In the rows, 128 means zero.
Here are made-up elements, facts about them, and rows of numbers that follow some of those facts. Name the element behind each unnamed row.

Named rows:
flimis: [135 121 117 130 150 112 126 120 114 121 142 136 111 115 135 137 137 144
 137  87 111 112 103 136 100 136]
dritel: [137 108 123 115 130 114 113 130 133 137 135 136 126 102 131 131 135 145
 132 105 125 128 117 123 117 139]
sares: [136 107 119 115 128 116 115 133 132 145 154 132 130 104 121 132 130 142
 134 103 110 123 117 119 116 130]
skisko: [128 138 103 118 124 131 151 138 126 147 171 123 138 149 100 137 125 114
 111 137 112 117 149 111 164 125]
patro: [ 88 135  96 126 158 109 155 108 122 134 144  98 137 197  85 134  90 119
 127 144 133 106 114 160 169 138]
zovim: [130 114 173 124 108 134 110  85 112 124 117 152 135 170 118 124 113 102
 116 148 151 135 154 119 140 144]
bikloflom: [149 140  77 133 139 166 132 122 148 140 113 121 121 173 184  85 129 175
 154 165 107 150 165 147 196 137]
klaklis: [154 136 105 138 133 119 165 117 136 142 109 156  92 190 162  95 130 165
 136 144 106 174 138 146 146  93]
skoso: [137 105 118 118 128 117 112 129 131 140 134 131 125 104 130 135 134 140
 132 104 118 128 115 121 117 141]
trimar: [ 92 125 149 123 147 103 120 167 127 105  79 131 138  77 175 144 164 147
 108 148 158 140 107 135 127 119]
vesu: [115 177 142 145 105 125 163 174 177  77  12 105 136 106 137 138 128  72
 112 114 161 162 150 122 123 107]
vemi: [ 68 114 160 154 109 166 189 155 111  84  77 136 135  82 132 137 147 110
 109 193 125 143 145  95 121  73]
tragul: [135 139 118 126 118 141 131 138 127 136 152 116 138 135 108 113 107 130
 118 151 107 126 137 124 123 121]
gurum: [139 119 139 117 144  88  96 145 121 148 148 129 139 101 162 131 145 151
 117 129 141 105 112 131 129 131]
briki: [152 118  99 118 122 120 150 124 147 156 101 164 118 177 153  90 126 167
 137 155 115 179 153 130 163  93]
rigre: [147 124 123 143 148 119 115 114 131 133 153 138 112 114 123 149 152 138
 159 114 124 124  93 142 102 125]
grupam: [141 140 119 143 109 140 127 122 143 148 165 123 143 132  95 127 128 114
 157 163 129 125 133 124 131 107]
plidras: [136 103 123 116 130 114 112 131 127 140 139 137 128 102 133 133 136 144
 135 102 125 123 116 124 116 138]

Facts:
Λ: sits directly inside; Θ: refers to
babus {Λ=stiduko}
benim {Λ=patro, Θ=nizo}
bibam {Θ=mevul,duron}
bikloflom {Λ=plugo, Θ=flestom,dodram}
briki {Λ=nuvel, Θ=flestom}
daka {Λ=fosker, Θ=trimar,pligul}
dodram {Λ=patro}
dresu {Λ=rigre, Θ=zodro,fuskar}
dritel {Λ=bibam}
driva {Λ=tifik}
drofo {Λ=patro}
drudru {Λ=grusuger}
duron {Λ=foto, Θ=flestom,tifik,nizo,trimar}
fiflun {Λ=pizek, Θ=flestom}
flaflon {Λ=pizek}
flestom {Λ=geplodel, Θ=nizo,trimar}
foto {Θ=nizo,plaklol,stiduko}
fufin {Λ=kofur}
furefli {Λ=klaklis}
fuskar {Λ=tegrekan, Θ=dodram}
gabras {Λ=grusuger, Θ=vesu}
gekipek {Λ=kofur}
gobrar {Λ=tegrekan}
gobrem {Θ=furefli}
grevatrun {Λ=foto}
grofus {Λ=pizek, Θ=fufin}
grupam {Λ=rigre, Θ=gobrem}
gurum {Λ=dolu}
kibrus {Λ=losik}
klaklis {Θ=flestom}
klali {Λ=gobrem, Θ=trimar}
klame {Θ=dodram}
kletrik {Λ=dolu, Θ=nezin}
kligur {Λ=rigre, Θ=vesu}
klostu {Λ=rigre}
kofur {Θ=dodram,trimar}
lakek {Λ=stenasto}
litra {Λ=nuvel, Θ=vemi}
losik {Θ=trimar}
lozipli {Λ=fosker}
mevul {Λ=patro, Θ=trapla,trimar}
mostu {Λ=geplodel}
mostul {Λ=stenasto, Θ=vanir,fufin}
natrole {Λ=dolu, Θ=pligul,vesu}
nezin {Λ=rigre, Θ=natrole,zodro,vesu}
nizo {Λ=grusuger, Θ=vesu}
nokadam {Λ=dolu, Θ=sedo}
nolo {Λ=ritra}
nuro {Λ=plugo}
nuvel {Θ=tifik,plugo}
patro {Θ=tifik,bikloflom}
pidrek {Λ=dolu, Θ=sedo,trimar}
plaklol {Λ=foto, Θ=benim}
plidras {Λ=gobrem}
pligul {Λ=tegrekan, Θ=nizo}
pludro {Λ=nuvel, Θ=tifik,nizo}
plukal {Λ=klaklis}
podri {Λ=beguk, Θ=sares}
ribre {Λ=rigre, Θ=vemi}
sares {Λ=bibam}
sedo {Λ=tifik, Θ=dodram,trimar}
skisko {Λ=patro, Θ=sares}
skoso {Λ=beguk}
sozim {Λ=flimis}
stuben {Λ=klame}
tifik {Θ=trimar}
tragul {Λ=fosker, Θ=podri}
trapla {Λ=tifik, Θ=vemi}
trimar {Λ=dolu}
troklen {Λ=geplodel, Θ=pligul}
tustom {Λ=ritra, Θ=furefli}
vanir {Λ=foto, Θ=nizo}
vemi {Λ=klame, Θ=trimar}
vesu {Λ=foto, Θ=trimar}
viflem {Λ=rigre, Θ=tifik}
vitun {Λ=stiduko, Θ=viflem}
zodro {Λ=pizek, Θ=tifik,trimar}
zovim {Λ=klame, Θ=patro,nizo}

Rows to name:
No name comes twice in this set of rows, the named rows included.
[ 75 136 136 135 122 153 158 155 131  83  50 124 136 101 135 134 136 114
 113 172 157 162 128 127 139 109] => klali
[134 127 111 111 102 136 158 136 149 186 113 161 101 183 168  77 130 161
 139 139 143 165 148 144 147 105] => fiflun
[129 136 182 116 110 146 113  79  97 141 145 164 128 192 101 156 137  88
  80 147 158 158 165 103 153 168] => benim
[ 90 162 113 155 149 186 144 135 119  66  89 100 114 122 159 126 145 132
 140 156 128 130 135 149 157 135] => kofur
[150 112 118 131 125 118 100 122 147 150 149 138 134 105 120 147 152 134
 165 124 142 136 101 124 111 130] => klostu
[104 154 137 131 111 157 140 148 127  93  80 123 135 109 122 131 121 117
  99 159 148 168 135 126 125 118] => daka
[135 147  99 153 154 181 114 114 114  82 147  95 112 149 158 108 130 132
 164 136 103  93 156 143 178 151] => klame
[179 176 113 113  96 122 124 162 153  99 134 127 130 134 103 115 103  89
 118  94 141 148 143 123 115 111] => gabras
[141 143 117 142 116 144 122 125 149 140 158 111 145 135 102 128 121 109
 168 169 136 121 130 135 142 115] => dresu
[137 133 211 152 105 139 110  68 124 153  87 145 135 177 132 137 121  90
  86 140 144 142 166 110 118 169] => vanir
[136 143 182 161 125 131 130  78 120 140 111 130 116 169 133 136 118 101
 103 126 121 125 145 127 111 149] => foto
[138 126 141 135 163  90 114 130 113 128 149 132 115 117 157 136 145 151
 127 112 124  99 105 141 112 132] => dolu
[134 165  84 142 141 213  92 128 130 109 154  78 136 133 155 107 122 148
 142 151 101 114 167 143 179 166] => fuskar
[105 113 165 115 118 119 115  84 115 126 103 131 147 177  89 125  84 104
 109 163 165 140 135 139 146 149] => pludro

The same elements again, as new rows of numbers:
Some rows with their names:
gurum: [136 126 122 144 140 110 129 100 136  89 128 121 143  90 138 120 127 139
 131 144 152 133 138 115  98 139 153 153 119 150 108 126 104 105  89 135
 112 146 149 106 100 103 122]
lozipli: [142 129 120 121 131 125 133 102 148 109 119 143 131 105 145 139 120 114
 120 129 130 131 149 118 111 144 147 141 119 141 116 144 121 101 101 136
 147 147 126 110 108 107 128]
plidras: [144 140 124 121 126 122 130 100 146 106 118 143 132 103 141 139 116 123
 117 129 130 130 150 121 109 149 144 139 116 153 115 143 123 106 104 127
 135 142 132 110 111 106 129]
drudru: [134 124 124 124 133 127 126 104 144 114 120 147 135 109 144 141 116 116
 111 124 130 125 152 115 111 138 148 141 122 144 115 137 126 101 103 134
 156 149 123 117 114 119 126]
nizo: [ 79 109 140 141 121 144 124 167  92 180  88 140 145 176 136  87  83 161
 130 121 101 128 146 139 120 105  75 121 151 127 136 126 150 135 133 148
 163  92 122 136 107 133 106]
plukal: [139 135 123 119 130 124 129 103 148 115 110 140 133 102 142 136 117 121
 115 125 135 132 145 117 111 149 145 140 118 148 121 147 125 108 106 127
 134 145 131 110 109 110 129]
briki: [121 125 121 149 125 122 118 137 119 145 154 123 114 142 126 105 150 119
 122 115 138 141 117 138 159 113 106 111 157 112 134 115 134 124 142 122
 169 117 112 140 131 123 121]
flaflon: [134 151 145 106 123 126 117  88 148 114 129 149 138 100 154 129 117 151
 126 138 133 133 158 133  98 172 143 130 120 143 118 131 127 137 102 108
 132 142 143 139  99 123 116]
bikloflom: [125 129 157 160 123 104 123 136 119 157 140 129 108 142 120 109 153 145
 126 122 136 140 119 127 162  98 101 115 148  83 133  94 142 131 150 125
 153 117 114 111 127 100 116]
klostu: [131 137 110 120 133 120 137  95 146 108 107 129 127 105 145 138 127 139
 130 120  98 113 150  90 122 159 162 145 139 149 126 142 122 120 110 129
 132 135 128 110 122 117 139]
ribre: [ 89 126  93 145 130 123 126 101 143 170 149  93 140 132 125 122 159 118
 119 124 124 105 117 148 178 126 155 120 193 118 138 134 127 125 151 144
 114 130 121 143 151 144 163]
vitun: [108 128 124 146 133 131 121 119 130 137 140 122 131 136 114 112 148 111
 127 120 149 135 110 137 158 118 116 116 155 108 137 131 138 121 135 124
 145 132 107 142 130 112 128]
fuskar: [130 148 161 146 120 103 143 129 128 166 112 136  92 133 125 117 156 159
 132 139 137 145 106 144 154 109  99 111 125  84 139  98 141 134 164 134
 112 107 146  79 114  75 129]
pligul: [101 132 103 127 122 140 126 151 106 163  94 117 128 145 120  91 115 161
 137 121 122 140 119 155 133 141  83 119 146 147 148 154 147 127 150 140
 129  93 146 132 113 109 121]
nuvel: [133 125 132 133 133 155 141 141 116 114 158 123 114 135 115 147 140  73
 143 131 140 123  87 118 158  96 133 111 112  82 130 130 126 133 146 112
 122 124 108 169 161 146 115]
tifik: [ 89 115 155 121 118 157 157 170  99 165  88 144 134 163 119 133  82 125
 154 145 111 110 100 138 126  92  98 111 107  94 136 144 144 156 159 150
  74  88 138 142 127 132 108]
bibam: [133 120 119 128 127 152 136 146 116 137 174 110 124 141 119 151 145  81
 131 139 138 114  91 147 169  99 138 112 127  86 124 126 128 138 155 116
 102 111 126 169 167 157 127]
rigre: [141 130 114 101 139 142 158 113 126  79 111 128 120 103 144 172 117 130
 157 137  74  92 138  61 124 154 175 139 102 128 124 155 115 147 124 128
  88 105 136 132 154 141 125]

Name these rows:
No name comes twice in this set of rows, the named rows included.
[124 118 141 113 131 166 138 176  83 122 104 134 126 158 130 129  89 131
 157 130  95 128 118 108 105 121  95 126  95 123 136 146 134 152 137 128
 130  72 133 160 140 148  93] => stiduko
[104 123 153 121 123 157 146 149 107 142 102 146 129 155 117 139  92 113
 148 147 116 110 103 121 123 102 111 119  98  96 128 147 132 152 152 139
  90 108 130 149 134 129 112] => plugo
[109 137 147 145 127 122 101 118 121 147 156 118 120 135 137  99 154 145
 134 122 146 135 122 146 151 137  99 102 162 104 139 107 139 152 140 105
 157 110 124 161 123 143 107] => fiflun
[114 128 149 152 120 111 135 132 128 176 125 133 113 150 122 115 145 135
 119 133 135 131 112 150 157 101 108 111 147  83 129  98 140 134 155 144
 124 120 129 103 123 108 130] => sedo
[ 78 115 119 138 113 130 128 130 134 201 113 127 156 157 121 113 113 124
 111 136 128 107 126 184 155 103 123 114 157 117 128 133 143 119 149 159
 101 131 138 136 118 134 148] => vemi
[ 87 135 157 140 118 126 110 118 125 168 140 131 135 144 136  96 133 145
 134 134 141 126 118 161 139 127 104 105 163  97 137 107 144 158 147 121
 128 117 129 157 116 136 115] => zodro
[170 133 116 115 124 111  96 143 112 151 188 111 117 102 172 125 162 183
  98 120 101 142 181 166 129 160 106 132 156 144 119  94 131 153 130  95
 177  87 172 141 129 171  90] => grofus
[ 92 135 181 154 118 107 111 150 101 195  58 146 133 169 122 127  91 196
 130 143 112 113 147 151 119 104  67 118 119  86 119  76 127 158 148 155
  94 109 121  49 106  84 141] => dodram
[148 149 167  84 124 152 128 104 134  94 133 157 137  97 164 150 101 138
 145 155 121 110 132 124  85 169 147 121  83 124 115 139 122 166 124 100
  87 126 155 160 122 157  90] => pizek
[101 121  98 135 119 131 123 121 140 192 140 120 147 143 118 116 131 115
 108 136 144 117 117 183 163 109 134 118 162 126 132 134 138 115 151 148
 111 138 137 139 127 129 150] => trapla
[ 85 121 139 143 113 112 126 145 117 190  93 135 152 190 111  95 112 149
 127 124 123 128 143 129 119 119  84 149 149 138 148 155 151 125 160 162
 119 129 145 136 131 140 136] => vesu

The same elements again, as new rows of numbers:
Some elements and their rows:
furefli: [100  54 120 171 134 118 105 148 150 119 162 124 187 140 129  98 136 166
 101 124 142 115 136 141  69 115 123 132 128]
tustom: [114  91 124 186 145 110  89 146 155 124 149 142 144 129 126  95 144 124
 126 127 142 127 135 135 104  83 123 151 132]
klaklis: [136 133 128 119 133 117 125 101 130 125 126 123 143 122 125 120 123 109
 130 122 144 122 140 119 145 134 145 132 118]
flestom: [112 126 122 143 153 118 149 128 116 124 127 128 141 131 111 124 113 157
 124 124 131 126 127 117 136 133 137 120 122]
plukal: [120 152 132 159 120 115 118 160 132 124 134 123 145 150 120 110 131 147
 128 123 128 129 134 118 117  98 125 120 133]
gurum: [137 148 132 181 132 120 125 169 128 133 117 129 119 144 117 113 125 118
 123 123 156 114 135 128 122 104 120 105 143]
pludro: [129 146 130 138 152 115 117 100 123 117 135 128 145 141 134 108 122 132
 138 120 130 118 148 112 160 126 120 129 117]
tragul: [101 138 146 122 109 111 148 107 129 139 129 156 146 148 131 105 148 138
  95 122 144 142 138 117 103 129 127  89 133]
fosker: [125 134 135 144 111 110 114 154 139 126 134 127 160 141 124 115 123 126
 113 119 135 124 140 120 115 117 138 121 127]
daka: [128 211 144 142 158 122 120  99 114 117 139 125 129 133 118 117 129 127
 141 120 136 128 128 111 148 107 128 120 125]
natrole: [124 191 147 146 170 128 137  95 121 119 129 120 129 128 129 109 110 112
 130 114 168 119 127 121 171 108 118  87 137]
grupam: [125 159 132 192 168 114  68 189 157 115 141 136 130 139 135  92 138 122
 144 131 115 130 156 131  89  69 111 166 135]
fufin: [115 121 122 156 115 114 122 154 134 115 131 115 176 145 126 111 113 190
 131 118 143 107 146 113 124 126 124 106 129]
babus: [117 128 134 156 121 114 125 146 132 129 137 133 140 137 117 117 132 162
 122 121 137 126 135 122 109 107 130 114 134]
gekipek: [124 152 134 166 125 111 107 160 134 125 132 131 135 151 120 108 130 144
 129 121 126 129 132 119 115  95 127 114 133]
vemi: [112 161 136 117 136 130 137 128  96 126 135 122 141 134 101 140 118 179
 130 129 126 133 112 121 128 125 144 107 130]
litra: [132 192 135 125 131 126 118 128  92 123 139 123 130 131 116 136 129 166
 135 129 132 130 129 117 136 119 143 109 131]
mostu: [117 148 129 162 129 115 116 154 129 131 137 129 148 150 121 110 128 146
 120 122 126 124 136 120 115 105 124 116 134]

Name these rows:
No name comes twice in this set of rows, the named rows included.
[ 94 105 128 142 149 118 160 109 136 121 135 117 170 134 113 105 108 168
 127 114 149 111 124 113 129 132 133  97 125] => nizo
[100 151 133 144 166 117 142 104 124 113 140 116 159 136 115 105 113 158
 131 117 137 124 119 111 133 103 129  93 125] => pligul
[117 146 126 147 158 143 169 148  96 123 129 101 159 139 116 131  92 166
 105 120 147 113 118 137 125 160 131  86 129] => trimar
[113  98 156 129  79 115 153 107 124 119 125 131 127 158 134 103 142 139
 103 120 141 160 142 124 111 134 120 104 132] => skisko

Now the same elements, written a new way:
Known rows:
stenasto: [104 132 118 128 119 141 111 131 129 118 126 161 132 118 124 116  99 122
 122 128 112 137 126 117 123 136]
zodro: [158 138 115 122 137 110 121 176  99 139 121 162 137 121 150 155 143  80
 142 173 110  88 120 143 101  73]
pludro: [115 139 133  93 146 126 140 136 137 124 145 111 136 152  95 104 148 163
 190 144 163 138 120 170 125 130]
fosker: [114 132 109 130 119 144 116 135 136 115 126 157 132 112 124 103 113 132
 123 132 114 136 118 119 132 139]
trapla: [174 148 121 100 120 143 117 136 106 115 113 120 118 117  89 118 136 129
  99 101 127 142 134 137 170 156]
klaklis: [100 122 121 126 148 145 120 135 149 122 141 154 126 106 116 113 103 118
 137 130 139 140 136 109  97 129]
gobrem: [ 97 145 186 135 154 238  85 127 108 102 202 115 189 100 168 174  77 140
 135  70  82  53  84 119 144 123]
geplodel: [123 122 102 144 112 142 117 129 143 116 128 154 122  91 132 105 115 126
 101 121 108 146 127 101 129 135]
klali: [139 126 117 118 150 133 132 145 142 129 136 112 122 121 109 126 131 116
 134 129 152 133 132 123 118 123]
grevatrun: [141  62 130 132 118 103 139 152 137 141 107 113 160 197  97 131 115 114
 120  97 136 129 138 132 130 119]
nizo: [148 117 106 152  96 130 148 135 134 133 137 136 108 103 131 107 154 137
 128 119 126 131 131 111 144 131]
tustom: [117 139 186 138 168 219 109 134 122 113 208  75 179  95 155 186 112 138
 158  64 113  54  94 122 136 106]
mostu: [154 121 101 144 103 131 141 132 138 128 134 121 118 104 133 113 150 127
 112 124 125 134 124 106 144 129]
nezin: [121 123 167 114 128 130 137  90 113 119 117 113 120 169 167 124 154 127
 158 155 128 165 171 105 148 133]
losik: [107 129 116 117 157 146 110 137 141 121 132 148 124 111 112 117 100 116
 124 123 134 141 138 111 103 128]
duron: [140  56 130 127 118 101 138 158 136 142 111 115 158 200 102 133 113 113
 123 100 138 128 131 133 127 117]
dodram: [125 156  91 157 141 109 140 102  63 174 114 102 145 177 159 156 168 107
  69 129 111 130  57 126 140 108]
tragul: [112  88 161 124 196 116 185  99 209 136  95 138  57  71 105 102 137 141
  81 134 130  46 176 195 118 167]

Which element is each row?
No name comes twice in this set of rows, the named rows included.
[112 136 250 115 172 225 105  84 116  96 185  55 176 130 193 196 132 135
 189  84 125  89 150  95 141 117] => grupam
[117 139 144 176 114 107 167  73  59 181 124 134 111 149 129 142 174 127
 127  81 132 124  92 124 112 112] => benim
[121 151 126 166 133 112 142  86  74 169 111 101 131 147 136 159 171 112
 103 108 143 133  83 125 104 108] => drofo
[113 118 173 112 148 132 143  89 134 126 125 106 111 152 151 124 158 119
 185 147 158 167 188  95 128 129] => kligur
[161 140 123 126 128 109 118 171  99 138 112 164 139 116 144 157 142  81
 152 164 115  87 130 150  99  79] => flaflon
[106 114 152 150  55 136 152 101  68 127 139 244  96 137 138  77 114 155
 150  93  79 122 127 127 172 149] => stiduko
[178 156 213  66 151 149  89  79  96 104  75  90  99 140  82 149 143 107
 132  95 162 180 215 130 154 167] => ribre
[115  99 151 120 156 106 175  96 164 130  80 174  81 111 143 106 124 145
  48 138  76  35 148 207 166 179] => sares
[144 154 128 140 140 114 133  94  65 170 100 100 125 150 116 161 159 108
  85  93 135 136  85 132 120 120] => mevul
[101  47 166 146 105 121 152 131 127 140 130 184 127 175  85 106  92 117
 164  72 137 123 161 119 106 127] => foto
[ 94 126 124  76 130 132  89 127 167  98 124 118 161 137 129 101  97 170
 156 164 149 149  88 178 102 111] => nuvel
[127 130 174 114 119 127 126  81 117 116 102 108 125 167 165 132 153 127
 154 152 133 167 172 111 150 134] => klostu

